[120 132 102 127 129 139 133] | 129

[138 128 103 142 147 111 151] | 138

[138 117 137 114 115 108 153] | 117

[105 149 118 133  99] | 118

[128 140 113 118  98 116 130] | 118

[104 131 108 150 129 133 124] | 129

[[147 114 142 128 137]
 [122 129 108 105 140]
 [150 127 120 157 116]] | 128
---
Input:
[[144 126 141 142]
 [147 127 140 146]
 [156 106 141 154]]
Output: 126

Input:
[[144 120 130 136 142 119 142]
 [119 144 112 134 117 130 117]
 [120 113 151  99 117 132 132]]
Output: 142

Input:
[[141 122 122 102 123]
 [117 123 127 131 131]
 [124 123 124 125 127]]
Output: 122

Input:
[[101 116 106 112]
 [133 156 127 142]
 [107 132 105 108]]
Output: 116

Input:
[[125 131 121 120 141 127]
 [131 100 133 133 124 155]
 [117 131 121 120 142 135]]
Output: 120

Input:
[[133 129 123 120 140 113]
 [116 151 111 122 125 139]
 [136 121 139 128 121 127]]
Output: 120

Input:
[[116 118 138 154]
 [130 127 135 140]
 [130 141 128 144]]
Output: 118

Input:
[[118 138 127 120 110 139 111]
 [153 136 116 157 145 123 125]
 [151 134 115 148 137 117 133]]
Output: 110
---
[126 107 111 156 133 119 136]	156, 107

[153 155 108 145]	155, 108

[[121 150 122 133 131 104 122]
 [124 138 102 144 129 118 139]
 [138 130 110 120 134 132 155]]	155, 102

[122 117 124 115 139 102 135]	139, 102

[[130 135 130 128 139 150]
 [132 134 130 130 137 148]
 [133 133 129 130 131 154]]	154, 128

[[127 135 124 139]
 [126 124 124 118]
 [144 130 153 132]]	153, 118

[[126 128 114 123]
 [143 124 154 146]]	154, 114

[[102 117 119 138]
 [107 147 131 145]]	147, 102
---
138	124	122	142	144	148	132
130	129	147	134	134	123	105
120	130	116	114	113	120	146
-> 134, 148

108	142	126	105	129 -> 126, 142

121	140	154	143	116
106	115	145	124	145
153	135	109	138	119
-> 145, 154

128	131	127	123	128	132	120
114	134	113	145	118	143	150
132	135	147	137	111	126	128
-> 145, 150

141	150	130	129	120	123	130 -> 129, 150

134	136	110	149	140	129	122 -> 149, 149
---
[[116 135 128 131]
 [121 123 137 128]
 [139 100 158 105]] --> 128

[[151 118 122 146 157]
 [146 131 119 132 123]
 [147 131 117 144 138]] --> 146

[[126 123 123 133 130 135 129]
 [126 133 126 127 131 125 126]
 [117 133 145 112 121 106 137]] --> 135

[[111 124 141 128 124 145]
 [152 134 112 127 134 106]
 [112 123 144 130 123 146]] --> 124

[[137 130 131 146]
 [130 127 128 126]
 [149  99 138 151]] --> 131

[[119 123 134 122]
 [137 137 127 135]
 [132 149 129 137]] --> 134

[[143 139 114 118]
 [142 134 124 114]
 [137 126 140 106]] --> 114

[[138 111 152 110]
 [135 121 146 109]
 [124 143 122 130]] --> 152

[[127 129 137 111 105 128 129]
 [156 135 113 153 140 116 134]
 [152 134 114 144 132 115 135]] --> 128

[[ 98 129 128 127]
 [101 122 129 115]
 [100 127 130 121]] --> 128
---
[100 112 125 125 145] -> 145, 100

[114 151 103 112 120 144] -> 151, 103

[124 103 139 122] -> 139, 103

[[121 120 144 113]
 [129 114 136 106]
 [132 138 137 117]] -> 144, 106

[151 155 130 129] -> 155, 129

[110 157 106 123 126] -> 157, 106
---
127	131	128	127	126	126	125
137	126	154	122	122	119	136
: 126

146	108	111	127
124	121	107	133
122	146	151	137
: 108

130	128	141	118	136	121
138	145	149	106	146	124
: 118

127	123	101	102	133
150	141	127	116	125
: 101

134	116	158	100	109	129	137: 109

133	137	121	150	151	125: 150

130	130	118	129	152
120	120	138	128	118
103	103	137	120	150
: 118
---
109  111  102  123 yields 123, 102

128  128  128  128
107  137  147  124
yields 147, 107

124  132  121  126  127
140  126  158  121  119
yields 158, 119

138  129  107  144  145  115 yields 145, 107

142  120  106  128 yields 142, 106

140  110  119  154  117 yields 154, 110

136  144  123  129  137  153  115 yields 153, 115

128  115  152  113  134  147  131 yields 152, 113
---
((135, 134, 137, 149, 124, 140), (143, 121, 141, 143, 114, 133)) ==> 143
((127, 148, 145, 103), (125, 119, 105, 135)) ==> 125
((133, 134, 120, 123, 121, 133, 129), (127, 147, 123, 111, 121, 153, 123)) ==> 127
((125, 151, 143, 144, 141, 140, 140), (141, 124, 131, 130, 136, 130, 133)) ==> 141
((128, 152, 124, 104, 148, 122), (125, 121, 145, 134, 112, 136)) ==> 125
((112, 115, 133, 139, 142, 145, 127), (100, 118, 156, 138, 152, 143, 128)) ==> 100
---
Q: [146 132 149 141 108]
A: 149
Q: [155 113 130 112 153]
A: 130
Q: [146 135  99 118 127]
A: 99
Q: [145 141 156 137 124]
A: 156
Q: [138 155 138 122 121]
A: 138
Q: [116 148 151 122 104]
A: 151
---
Input: [125 130 106 133 142]
Output: 142, 133

Input:
[[141 123 104 132 121 119 142]
 [138 114 112 143 121 157 141]]
Output: 157, 143

Input:
[[143 153 137 135 111]
 [147 135 130 134 109]]
Output: 153, 147

Input:
[[146 102 136 155 133]
 [136 142 123 149 146]
 [130 157 126 141 113]]
Output: 157, 155

Input: [142 137 127 144 152 110]
Output: 152, 144

Input:
[[119 117 137 127 112  99 105]
 [107 150 129 112 118  98 107]]
Output: 150, 137

Input: [125 102 126 137 122 151]
Output: 151, 137
---
[[142 117 132 148]
 [105 102 139 130]
 [128 133 144 149]] ==> 102

[[130  99 138 119 146]
 [138 108 149 110 132]] ==> 108

[[114 142 124 116 127]
 [151 128 125 102 135]
 [157 102 145 128 109]] ==> 128

[[119 146 139 133 135 120 142]
 [114 149 129 130 135 126 119]] ==> 149

[[110 113 139 106 103 110]
 [142 130 135 137 145 130]] ==> 130

[[128 127 101 133 133 122]
 [132 124 136 123 123 131]
 [128 126 134 127 127 134]] ==> 124

[[111 129 149 112 128 135 134]
 [118 128 156 126 129 126 131]
 [117 143 130 146 111 116 126]] ==> 128

[[129 116 130 121]
 [134 143 108 153]
 [150 153 138 138]] ==> 143

[[151 136 124 134]
 [116 130 125 136]
 [120 125 129 145]] ==> 130
---
[[109 121 106 143 113]
 [102 102 153 123 131]
 [100 154 141 148 120]] -> 106

[100 127 141 151 127] -> 141

[129 124 157 134 120] -> 157

[[103 135 103 131 109]
 [132 128 140 141 146]] -> 103

[154 117 132 148 110] -> 132

[[107 109 133 114 146]
 [128 106 143 120 135]
 [116 124 149 108 124]] -> 133
---
[157 104 113 105 142] Out: 113
[124 121 151 108 122 109] Out: 108
[127 134 114 119 157 115  98] Out: 157
[112 122 154 124 130] Out: 154
[129 131 105 118] Out: 131
[103 114 141 147] Out: 114
[132 111 110 102 118] Out: 110
[107 103 108 137 119 111] Out: 137
---
[[122 116 144 147 132 149]
 [129 116 146 151 128 153]
 [124 139 117 108 132 109]] Answer: 153

[[134 129 156 107 130 135 119]
 [142 116 117 133 131 133 103]] Answer: 103

[[126 126 122 133 137]
 [128 123 122 129 126]
 [106 108 119 135 128]] Answer: 126

[[129 125 141 121 121 136 126]
 [128 123 140 121 119 136 130]
 [133 105 144 129 122 132 143]] Answer: 130

[[125 130 116 104 131]
 [120 130 116 102 131]
 [134 137 116 125 131]] Answer: 131

[[124 107 129 139]
 [121 107 134 143]
 [119 100 131 147]] Answer: 143
---
[[115, 147, 134, 104, 145],
 [137, 148, 108, 113, 135],
 [133, 134, 148, 123, 133]] >> 148

[123, 126, 129, 157] >> 129

[147, 119, 125, 132, 148, 127, 100] >> 125

[126, 121, 98, 140, 150, 100, 127] >> 98

[[133, 130, 149, 138],
 [129, 102, 126, 105]] >> 126

[111, 121, 149, 135, 153] >> 149

[135, 128, 136, 102] >> 136

[124, 143, 138, 115, 150, 135, 125] >> 138

[122, 114, 133, 98] >> 133
---
139,128,107,118
137,136,137,136
131,106,106,143
: 107

126,127,137,107,141,122
127,105,138,107,150,110
132,149,146,141,115,128
: 137

124,120,140,120,122
125,152,106,155,147
130,102,153,99,106
: 140

120,113,121,117,132,119
134,135,137,137,128,130
152,143,145,149,124,126
: 121

156,119,153,132
144,130,112,118
132,146,126,107
: 153

116,141,112,131,135,122,123
143,113,135,124,121,138,137
133,145,99,142,149,112,143
: 112
---
[[120 145 127 127 145 114]
 [135 119 105 136 119 127]] -> 145

[[150 135 131 124 136]
 [120 122 121 129 140]] -> 124

[[131 122 150 107 107 136]
 [144 135 127 138 132 124]] -> 107

[[131 137 125 129 131 125 138]
 [125 130 104 128 124 104 131]] -> 125

[[148 120 132 120]
 [142 113 136 150]] -> 132

[[120 139 144 109 119 130]
 [131 125 103 147 128 132]] -> 119

[[146 137 144 108 151 143 147]
 [112 107 148 131 126 148 149]] -> 143
